Below is a small trained network, with its code and all its weights. Each question gives an input and a target symbol and asks what happens when units are switched off, that is, made to give their printed mean instead of their output.

import numpy as np


def w(rows, s, z=0):
    codes = np.array(rows[::2]) - 128.0
    scale = np.full(codes.shape[1], s)
    scale[-1] = z or s
    return codes * scale


def norm(h):
    return h / np.sqrt((h * h).mean(-1, keepdims=True) + 1e-5)


def f(y):
    return np.maximum(y, 0)


def softmax(a):
    e = np.exp(a - a.max(-1, keepdims=True))
    return e / e.sum(-1, keepdims=True)


def log_softmax(a):
    a = a - a.max(-1, keepdims=True)
    return a - np.log(np.exp(a).sum(-1, keepdims=True))


def net(x, mask):
    ids = ['Γαβμξσω'.index(c) for c in x.split()]
    T = len(ids)
    res = E[ids] + P[:T]
    u = 0
    for l in range(3):
        q, k, v = (norm(res) @ M[l].T for M in (Q, K, V))
        z = softmax(np.where(np.tri(T) > 0, q @ k.T / 3**0.5, -1e9)) @ v
        res = res + np.where(mask[u], z, O[l][:, -1]) @ O[l][:, :-1]
        u += 1
        y = f(norm(res) @ A[l][:, :-1].T + A[l][:, -1])
        res = res + np.where(mask[u : u + 4], y, B[l][:, -1]) @ B[l][:, :-1]
        u += 4
    return log_softmax(norm(res)[-1] @ U[:, :-1].T + U[:, -1])


Q, K, V, O, A, B = {}, {}, {}, {}, {}, {}
E = w([
[22,174,144,125],'Γ',
[251,61,106,105],'α',
[142,101,162,181],'β',
[198,78,115,114],'μ',
[89,204,127,104],'ξ',
[241,145,90,147],'σ',
[53,29,154,130],'ω',
],0.017)
P = w([
[143,71,58,98],'0',
[139,104,111,113],'1',
[136,134,141,115],'2',
[136,146,142,151],'3',
[134,157,175,174],'4',
[136,151,171,207],'5',
[141,132,161,255],'6',
],0.0088)
Q[0] = w([
[154,85,2,183],'0.h1',
[161,168,175,153],'0.h1',
[201,233,92,123],'0.h1',
],0.0087)
K[0] = w([
[203,137,65,145],'0.h1',
[171,161,104,200],'0.h1',
[198,254,101,202],'0.h1',
],0.0088)
V[0] = w([
[72,179,158,2],'0.h1',
[132,191,220,152],'0.h1',
[112,100,241,139],'0.h1',
],0.0049)
O[0] = w([
[99,49,3,190,2],'0.h1',
[136,149,67,153,37],'0.h1',
[66,171,101,173,119],'0.h1',
],0.0074,0.0013)
A[0] = w([
[112,254,165,155,98],'0.n1',
[123,159,57,171,59],'0.n2',
[153,50,107,212,4],'0.n3',
[125,78,98,174,160],'0.n4',
],0.0097,0.0028)
B[0] = w([
[219,116,103,198,252],'0.n1',
[169,148,137,254,163],'0.n2',
[135,112,212,54,183],'0.n3',
[94,213,166,95,181],'0.n4',
],0.0068,0.0041)
Q[1] = w([
[165,116,142,103],'1.h1',
[173,34,155,240],'1.h1',
[118,68,2,62],'1.h1',
],0.0085)
K[1] = w([
[50,100,153,217],'1.h1',
[207,132,204,99],'1.h1',
[95,254,25,163],'1.h1',
],0.0069)
V[1] = w([
[60,73,184,111],'1.h1',
[132,197,254,240],'1.h1',
[205,116,55,107],'1.h1',
],0.0036)
O[1] = w([
[162,117,67,146,179],'1.h1',
[125,177,142,254,108],'1.h1',
[61,143,133,101,254],'1.h1',
],0.0053,0.00073)
A[1] = w([
[254,42,135,93,83],'1.n1',
[3,53,236,39,4],'1.n2',
[145,104,151,155,63],'1.n3',
[180,184,133,161,56],'1.n4',
],0.0074,0.0041)
B[1] = w([
[53,174,194,136,255],'1.n1',
[254,100,60,229,173],'1.n2',
[90,173,123,114,138],'1.n3',
[87,123,59,151,166],'1.n4',
],0.0076,0.0058)
Q[2] = w([
[152,188,247,255],'2.h1',
[57,153,128,43],'2.h1',
[98,91,150,152],'2.h1',
],0.015)
K[2] = w([
[180,140,175,254],'2.h1',
[158,135,40,51],'2.h1',
[157,170,160,118],'2.h1',
],0.014)
V[2] = w([
[93,252,133,85],'2.h1',
[135,146,196,115],'2.h1',
[208,171,85,126],'2.h1',
],0.019)
O[2] = w([
[252,146,88,88,17],'2.h1',
[171,218,179,114,253],'2.h1',
[183,42,176,252,116],'2.h1',
],0.015,0.0053)
A[2] = w([
[140,89,84,140,3],'2.n1',
[91,67,155,129,180],'2.n2',
[100,192,186,56,46],'2.n3',
[160,3,212,58,21],'2.n4',
],0.013,0.0024)
B[2] = w([
[117,140,111,205,139],'2.n1',
[102,171,183,166,177],'2.n2',
[144,215,117,117,254],'2.n3',
[93,155,26,253,156],'2.n4',
],0.016,0.0072)
U = w([
[72,110,35,71,96],'Γ',
[111,210,98,158,2],'α',
[131,108,171,107,88],'β',
[124,193,159,33,193],'μ',
[134,106,53,201,197],'ξ',
[255,83,190,165,117],'σ',
[22,84,205,164,159],'ω',
],0.014,0.004)

Each question gives the input, a string of symbols that net reads in full, and the target symbol t.
The units are the heads (3 rows each of Q, K, V and O) and the neurons (one row each of A and B). Each row of codes is followed by its name. A weight is (code - 128) times the scale printed after its matrix; where a second scale follows, it is the last column's (O, A, B and U).
mask holds one flag per unit, layer by layer, with each layer's heads first. A switched-off unit (its flag False) gives its mean, the last column of its rows in O or B, instead of its output. The means were averaged over made-up inputs and are rounded, as every weight is.
A unit's drop is (log p(t) with every unit on - log p(t) with that unit switched off) / (log p(t) with every unit on - log p(t) with every unit switched off).
The circuit of an input: a set's keep is (log p(t) with only the set's units on - log p(t) with every unit switched off) / (log p(t) with every unit on - log p(t) with every unit switched off). Starting from the 12 units with the biggest drops (on a tie, the unit counted first), units are removed one at a time, each time the one whose removal leaves the highest keep (on an exact tie, the one counted first), for as long as the keep stays at least 0.8.
units of the circuit, in order: the units of the circuit, biggest drop first
most important unit: the unit with the biggest drop
top k neurons: the k neurons with the biggest drops, biggest first
top k neurons in layer l: the k neurons of layer l with the biggest drops, biggest first
input Γ α μ α β Γ σ, target μ: most important unit	2.h1
input σ σ ξ μ μ α, target μ: units of the circuit, in order	[1.n1, 2.h1, 1.n2]
input μ β β, target σ: units of the circuit, in order	[0.h1, 0.n1, 1.n1, 2.h1]
input ξ ω β ξ α ω, target α: units of the circuit, in order	[2.h1, 1.n2]
input β ω ω μ, target μ: units of the circuit, in order	[0.h1, 1.h1, 2.h1, 1.n2]
input σ σ α μ ξ α ξ, target ξ: units of the circuit, in order	[0.n1, 1.n4, 0.h1, 2.h1]
input ω ξ Γ α, target ξ: top 2 neurons in layer 0	[0.n2, 0.n1]
input ξ Γ β ξ ω Γ σ, target μ: top 2 neurons	[0.n3, 1.n2]
input α ω ω Γ ξ, target ω: units of the circuit, in order	[1.n2, 2.h1]
input α ξ ω α β, target μ: units of the circuit, in order	[2.h1, 1.n2]
input ξ ω Γ, target ω: top 2 neurons	[1.n2, 1.n1]
input Γ ω ξ, target ω: top 2 neurons	[0.n2, 1.n2]
input μ μ Γ α, target μ: top 2 neurons	[1.n2, 0.n1]
input ξ Γ ξ, target ξ: most important unit	0.h1
input Γ α α, target α: units of the circuit, in order	[2.n4, 1.n1]
input ξ σ μ, target σ: top 2 neurons	[1.n1, 1.n4]
input μ ξ μ β μ ξ Γ, target μ: top 3 neurons in layer 1	[1.n2, 1.n4, 1.n1]
input ξ ξ Γ, target ξ: units of the circuit, in order	[2.h1, 0.h1]
input σ ξ μ, target σ: top 2 neurons	[1.n1, 1.n2]
input σ β β, target σ: top 3 neurons	[0.n1, 1.n1, 2.n3]
input ω ξ Γ α σ, target σ: units of the circuit, in order	[2.h1]
input μ μ μ ξ Γ μ, target ξ: top 4 neurons	[0.n1, 0.n2, 2.n4, 1.n1]
